(in the rows, 128 means zero)
Each row is followed by its group and then its class within the group.
[141 126 122 120 125 114 126 144 134 142 124 129 129 135 112 138 133 131
 135 125 133 117 126 139 127 153 119 141 132 130 119 170 133 148 102 130
 116 132 113 126 116 140 134 126 111 152 137] | Fovu.Togu
[126 108 124  98 112 134 130 143 132 136 100 132 131 134  95 128 140 124
 116 123 113 142 111 130 124 159 117 110 134 127 119 123 126 127 132 153
 116 165 112 125 140 140 126 130 144 152 148] | Fovu.dez
[136 113 122 128 140 129 128 142 118 146 121 127 100 135  89 108 133 121
 130 135 140 129 112 131 115 164 132 131  96 132 117 109 142 155 122 132
 104 117  93 109 111 130 134 132 120 166 137] | Fovu.Togu
[118 152 114 126 126 117 133 133 117 147 129  88 122 151 164 139 126 125
 140 127 131 137 136 132 140 124 109 131 119 131 126 126 109 128 115 114
 133 134 159 116 150 140 138 128 160 113 131] | Vorum.riz
[137 131 124 135 115 100 142 132 109 157 130 132 110 117 109 121 146 117
 131 131 123 136 116 136 121 163 140 121 103 113 113  90 124 143 110 147
 112 134 136 113 105 120 156 125 139 132 141] | Fovu.dez
[114 145 117 117 111 151 109 107 122 152 125 128 121 128 168 142 127 130
 136 136 132 136 109 145 145 128 118 132 106 128 141 111 105 125 129 116
 138 122 174  96 113 141 128 124 137 122 128] | Vorum.nilil
[115 138 152 128 110 184  75 125 186 113 135 154 162 110 172 130 100 112
  99 140 177  81  95 117 126 111 150 122  97 142 140 193 136  69 165 100
 141 153 114 133 119 166  86 179 142 141 124] | Vorum.nilil
[144 121 145 119 136 128 124 151 156 157 140 154 152 108 133 123 101 114
 107 135 164 120 113 128 111 143 175 134  95 125 136 119 114  99 136 119
 117 167  98 145  94 155 121 135 139 151 125] | Gova.bipet
[129 104 127 103 122 103 127 146 135 157 145 115 126 121 108 126 123 126
 121 135 138 144 114 129 112 175 120 111 112 138 110 117 143 116 121 140
 126 154  99 136 134 141 149 154 128 130 146] | Fovu.dez
[140 116 127 118 132 112 131 139 136 150 134 125 148 128 112 143  91 128
 126 116 137 109 117 132 113 167 144 127 106 139 125 118 132 115 119 129
 116 115 101 120 117 137 137 150 116 157 135] | Fovu.Togu
[138 118 115 113 116 105 152 128 115 154 128 126 114 119  96 137 167 130
 131 119 105 140 109 126 121 184 114 121 122 130 124  93 129 139  99 158
 111 135 118 112 108 140 169 138 141 149 144] | Fovu.dez
[131 126 122 127 130 120 163 126 124 161 136 138 110 115 111 125 136 131
 125 111 127 129 121 136 123 158 156 150 113 111 126  94 127 136 102 129
 105 137 142 112  98 121 154 129 129 153 143] | Gova.bipet
[132 127 100 104 118 116 134 132 118 176 125 123  96 130 114 119 140 126
 116 120 116 135  96 117 128 162 116 102 123 128 125 109 133 130 111 152
 119 137 124 110 109 126 155 137 147 141 128] | Fovu.dez
[139 122 127 131 134  98 157 142 134 165 143 137 123 129 115 123 128 128
 127 124 131 129 127 157 132 152 124 124 103 129 126 100 133 126 116 130
 113 152 120 121  87  87 137 131 127 154 146] | Gova.bipet
[112 156 139 141 115 124 144 121 114 167 132 122 119 136 133 130 133 136
 147 157 133 152 127 151 152 120 112 107 104 116 135 109 112 162  92 111
 129 158 170  92  99 139 143 108 142 122 138] | Vorum.nilil
[109 147 125 147 114 118 122 105 119 160 127 123 116 127 146 145 124 130
 157 154 129 142 128 148 169 116 114 139 100 110 159 116 104 151 104 109
 141 132 183  87  93 121 134 116 130 127 123] | Vorum.nilil
[118 116 131 117 113 125 134 115 126 131 120 131 132 134 163 145 130 136
 141 128 123 151 131 130 134 122 103 118 129 122 129 117 123 131 105 139
 135 121 163 116 132 142 149 128 157 102 119] | Vorum.riz
[116 144 119 141 118 120 123 129 118 163 124 109 111 126 162 143 133 123
 143 151 132 147 134 147 151 137 123 141 107 113 133 123 133 139  68 119
 143 129 178 102 111 136 142 110 136 113 117] | Vorum.nilil
[128 131 126 131 130 117 133 146 110 132 121 119 131 141 124 157 134 133
 156 145 125 143 134 136 140 146 140 125 115 120 119 101 123 143 110 117
 121 141 123 117 111 132 124 120 118 128 141] | Gova.zita
[115 145 130 137 119 132 146  93 124 145 141 119 128 122 154 133 124 130
 133 131 131 128 121 219 126 121 134 148 116 138 127 122 124 126 129 128
 133 122 146 131 129 135 161 119 137 117 134] | Vorum.riz
[136 123 136 109 123 112 172 130  72 130 118 117 123 131  97 109 142 115
 126 117 110 143 107 130 119 156 107 119 118 128 119 115 141 150  96 155
 117 137 107 122 108 117 150 126 151 146 134] | Fovu.dez
[148 129  96 104 118 119 117 131 126 135 106 136 111 145  93 122 131 118
 130 127 115 135 109 127 128 167 110 113 128 134 117 109 143 147 152 148
 121 122 113 111 126 130 149 143 135 142 134] | Fovu.dez
[140 124 146 142 138  95 155 143 123 150 164 137 140 102 158 128 126 134
 136 134 150 129 134 139 110 151 166 127 107 129 120  92 144 123 109  99
  97 133 125 111  82 145 125 131 111 135 155] | Gova.bipet
[139 120 121 115 120 111 107 139 123 118 130 129 135 122 102 121 125 112
 142 126 136 131  97 124 118 171 125 114 117 135 117 123 123 188 135 163
 125 131  93 119 135 138 138 144 115 152 164] | Fovu.Togu
[137 116 147 138 134  99 140 151 128 144 154 153 133 125 120 132 125 127
 128 140 131 167 139 136 117 163 155 122  94 115 113  75 133 115 116 125
 108 143 122 125  86 166 134 130 107 133 158] | Gova.bipet
[135 126 138 136 130  96 133 142  95 125 124 137 136 127  94 125 135 123
 132 131 128 149 143 146 122 153 138 119 124 120 110 100 142 161 107 119
 116 137 115 115  89 118 141 110 113 136 157] | Gova.zita
[127 124 163 127 125 102 131 135 132 145 141 143 140 121 135 118 110 123
 118 149 161 114 117 134 109 149 155 123  89 137 123 107 127 110 128 115
 112 130 122 125 100 144 120 138 104 146 153] | Gova.zita
[127 133 122 143 137  77 129 131  99 154 112 129 110 134  94 127 153 126
 161 122 113 137 129 140 131 167 130 143 114 126 115  77 144 172  98 138
 118 116 120 102  84 130 138 111 112 138 139] | Fovu.Togu
[121 120 150 122 141 110 135 132 109 113 138 112 149 117 139 134 125  81
 143 133 150 138 136 128 122  27 142 136 116 136 123 115 110 125 143 130
 122 137 117 135 110 134 111 117 106 121 144] | Gova.zita
[140 116 160 149 134 108 141 145 135 123 132 156 162 117 113 143 118 124
 122 123 157 128 114 145 107 159 169 129 102 125 114 111 130 116 130 134
 106 146  87 143  95 139 112 150 100 157 165] | Gova.bipet
[135 129 144 127 131 123 101 150 149 116 134 134 161 122 112 133  99  99
 129 134 169 163 110 115 105 140 143 115 108 134 112 122 124 114 131 115
 123 134  88 126 116 137 107 136  99 143 150] | Gova.zita
[114 145 114 137 115 121 147 124 117 165  81 124 114 132 163 144 122 146
 128 150 125 145 144 147 146 138 122 131 115 118 127 107 114 135 109 130
 131 146 176 111 103 146 141  95 133 121 119] | Vorum.nilil
[140 117 138 121 137 120 145 145 131 161 135 139 126 110 115 143 133 128
 107 133 134 120 114 133 117 162 156 145  92 138 123 106 116 140 146 134
 104 152  98 125  96 151 131 147 143 167 154] | Gova.bipet
[137 171 153 140  87 138 129 138 116  99 129 139 145 116  98 127 127 118
 135 139 157 167 124 150 122 126 138 134 114 136 126 109 121 134 119 252
 137 132  94 111 100 122 119 121 112 143 156] | Gova.zita
[110 142 136 133 123 129 140 124 135 149 144 112 126 133 180 148 120 132
 130 147 122 112 134 130 140 111 125 148 118 109 138 129 104 147 119 122
 141 156 172 102 122 137 125 134 157 108 129] | Vorum.nilil
[146 126 115 141 143 118 122 142 116 139 125 128 124 126 101 122 129 127
 154 134 122 131 122 129 123 169 130 122 125 122 119  93 143 133 135 127
 112  98  76 112 121 131 142 140  92 151 153] | Fovu.Togu
[128 130 148 162 132 110 143 137 101 125 145 117 130 134  98 142 154 129
 169 134 123 132 145 134 130 130 138 147 117 115 128  78 120 169 112 112
 131 125 149 105  87 126 139 106 109 122 144] | Gova.zita

Each row is followed by its group and then its class within the group.
[130  95 135 159 119  87 112 130 130  87 107 125 116 153 134 128 126 131
 109 133  90 116 140 183 145 144 150 115 144 141 104 100 104 137 148 111
 104 132 126  95  96 176 160  87 104 149 141] | sitog.K
[141 108 157 161 135 119 143 127 119 104 136 131 111 195 150 118 125 107
 135 146  85 105 169 179 124 127 166 159 144 135 137 104  95 129 139 114
  75 111 122 104  73 170 161 113  93 157 163] | sitog.D
[128 104 153 171 126  93 127 141 128 110 108 143 115 172 133 130 107 151
  96 115 108 128 200 209 135 136 142 116 142 142 105 102  75 146 147 134
 113 124 131 104  95 169 162  62 101 116 150] | sitog.D
[121 112 151 146 138 108 121 116 124  92 156 133 134 186 126 116 124 132
 104 184 112 117 142 158 134 148 149 127 141 146 117  84 127 130 139 158
  84 102 129 117 103 125 157 144  85 157 130] | sitog.K
[115 104 142 131 101  84 114 135 158  62  90 135  95 119 183 130 133 128
 100 155 105 132 159 181 138 144 157 131 106 142 143 109  69 141 138  70
 104 103 135 114  89 203 167 155 119 138 155] | fal.X
